Below are the code and all the weights of a small trained network. Each question names an input and a target symbol and asks about switching units off, where a switched-off unit gives its printed mean instead of its output.

import numpy as np


def w(rows, s, z=0):
    codes = np.array(rows[::2]) - 128.0
    scale = np.full(codes.shape[1], s)
    scale[-1] = z or s
    return codes * scale


def norm(h):
    return h / np.sqrt((h * h).mean(-1, keepdims=True) + 1e-5)


def f(y):
    return np.maximum(y, 0)


def softmax(a):
    e = np.exp(a - a.max(-1, keepdims=True))
    return e / e.sum(-1, keepdims=True)


def log_softmax(a):
    a = a - a.max(-1, keepdims=True)
    return a - np.log(np.exp(a).sum(-1, keepdims=True))


def net(x, mask):
    ids = ['ΠΨαβζλσ'.index(c) for c in x.split()]
    T = len(ids)
    res = E[ids] + P[:T]
    u = 0
    for l in range(2):
        q, k, v = (norm(res) @ M[l].T for M in (Q, K, V))
        z = softmax(np.where(np.tri(T) > 0, q @ k.T / 2**0.5, -1e9)) @ v
        res = res + np.where(mask[u], z, O[l][:, -1]) @ O[l][:, :-1]
        u += 1
        y = f(norm(res) @ A[l][:, :-1].T + A[l][:, -1])
        res = res + np.where(mask[u : u + 4], y, B[l][:, -1]) @ B[l][:, :-1]
        u += 4
    return log_softmax(norm(res)[-1] @ U[:, :-1].T + U[:, -1])


Q, K, V, O, A, B = {}, {}, {}, {}, {}, {}
E = w([
[233,137,171,110,155,164,98],'Π',
[31,144,155,115,227,58,175],'Ψ',
[237,190,79,110,45,45,177],'α',
[126,81,170,157,92,125,160],'β',
[162,71,149,68,104,9,151],'ζ',
[136,8,78,44,130,192,101],'λ',
[162,125,254,48,58,152,47],'σ',
],0.016)
P = w([
[149,182,107,187,115,192,40],'0',
[186,203,117,206,144,160,16],'1',
[183,208,134,196,150,139,89],'2',
[202,254,198,212,155,112,152],'3',
[141,194,212,150,213,165,95],'4',
[181,196,130,178,152,105,77],'5',
[165,63,145,126,97,11,227],'6',
],0.0054)
Q[0] = w([
[90,142,129,107,97,157,108],'L0H0',
[134,213,254,89,115,25,143],'L0H0',
],0.0079)
K[0] = w([
[101,130,46,138,194,117,140],'L0H0',
[106,94,157,254,109,131,134],'L0H0',
],0.0095)
V[0] = w([
[143,132,126,133,90,120,105],'L0H0',
[198,198,79,2,142,86,48],'L0H0',
],0.0071)
O[0] = w([
[146,89,105,131,1,238,105,219],'L0H0',
[70,192,21,40,175,114,78,249],'L0H0',
],0.0086,0.0018)
A[0] = w([
[184,49,155,164,185,133,158,186],'L0N0',
[239,121,116,196,254,124,70,139],'L0N1',
[3,152,99,183,70,134,164,5],'L0N2',
[88,144,60,174,159,106,138,68],'L0N3',
],0.0074,0.0023)
B[0] = w([
[149,43,1,140,61,104,177,254],'L0N0',
[106,51,116,142,130,59,176,217],'L0N1',
[2,102,181,144,143,144,14,141],'L0N2',
[85,112,49,203,137,214,167,170],'L0N3',
],0.0084,0.0024)
Q[1] = w([
[178,125,121,2,97,137,107],'L1H0',
[142,165,115,116,223,74,138],'L1H0',
],0.0096)
K[1] = w([
[111,139,196,173,122,143,131],'L1H0',
[109,254,187,48,232,172,135],'L1H0',
],0.0092)
V[1] = w([
[120,89,62,129,144,105,200],'L1H0',
[4,177,127,123,205,150,128],'L1H0',
],0.011)
O[1] = w([
[60,151,121,227,74,81,48,3],'L1H0',
[96,245,29,37,55,110,212,43],'L1H0',
],0.011,0.0056)
A[1] = w([
[3,167,34,61,155,104,209,46],'L1N0',
[206,122,195,58,91,155,188,237],'L1N1',
[167,72,84,172,209,161,91,166],'L1N2',
[157,190,203,182,62,204,75,255],'L1N3',
],0.0079,0.0017)
B[1] = w([
[141,135,221,102,49,28,255,192],'L1N0',
[137,58,4,96,205,125,164,255],'L1N1',
[47,134,185,163,70,148,206,180],'L1N2',
[161,82,79,116,179,193,183,177],'L1N3',
],0.0088,0.0092)
U = w([
[73,177,139,94,56,89,181,250],'Π',
[6,143,86,110,84,224,77,14],'Ψ',
[143,176,27,183,124,138,58,63],'α',
[210,89,120,85,229,133,150,184],'β',
[126,107,144,179,129,93,110,14],'ζ',
[52,106,132,135,228,19,2,101],'λ',
[109,81,210,168,171,129,95,79],'σ',
],0.0088,0.0023)

Each question gives the input, a string of symbols that net reads in full, and the target symbol t.
The units are the heads (2 rows each of Q, K, V and O) and the neurons (one row each of A and B). Each row of codes is followed by its name. A weight is (code - 128) times the scale printed after its matrix; where a second scale follows, it is the last column's (O, A, B and U).
mask holds one flag per unit, layer by layer, with each layer's heads first. A switched-off unit (its flag False) gives its mean, the last column of its rows in O or B, instead of its output. The means were averaged over made-up inputs and are rounded, as every weight is.
A unit's drop is (log p(t) with every unit on - log p(t) with that unit switched off) / (log p(t) with every unit on - log p(t) with every unit switched off).
The circuit of an input: a set's keep is (log p(t) with only the set's units on - log p(t) with every unit switched off) / (log p(t) with every unit on - log p(t) with every unit switched off). Starting from all 10 units, units are removed one at a time, each time the one whose removal leaves the highest keep (on an exact tie, the one counted first), for as long as the keep stays at least 0.8.
units of the circuit, in order: the units of the circuit, biggest drop first
unit that matters most: the unit with the biggest drop
top k neurons: the k neurons with the biggest drops, biggest first
drop when u is switched off: that unit's drop, to one decimal
input ζ ζ β Π σ σ, target σ: unit that matters most : L1H0
input β σ σ ζ α, target σ: units of the circuit, in order : (L0H0, L1H0)
input σ β Ψ, target σ: top 2 neurons : (L0N0, L1N1)
input Π λ α, target α: units of the circuit, in order : (L0H0, L0N1, L1H0)
input σ ζ Ψ α, target Π: units of the circuit, in order : (L1H0, L0H0)
input ζ ζ α, target α: top 2 neurons : (L1N0, L1N1)
input Ψ β α σ λ Π, target σ: units of the circuit, in order : (L0H0, L1H0)
input ζ α λ, target Ψ: top 2 neurons : (L1N2, L1N1)
input ζ α β σ λ, target σ: top 2 neurons : (L1N2, L1N1)
input ζ α λ λ, target Ψ: drop when L1N2 is switched off : 0.2
input ζ σ σ β σ Π α, target σ: drop when L0H0 is switched off : 1.0
input σ α α σ σ λ β, target σ: drop when L1H0 is switched off : 1.1
input Ψ Ψ σ σ β σ λ, target σ: drop when L0N0 is switched off : 0.2
input α ζ σ Ψ ζ α λ, target Π: unit that matters most : L0H0
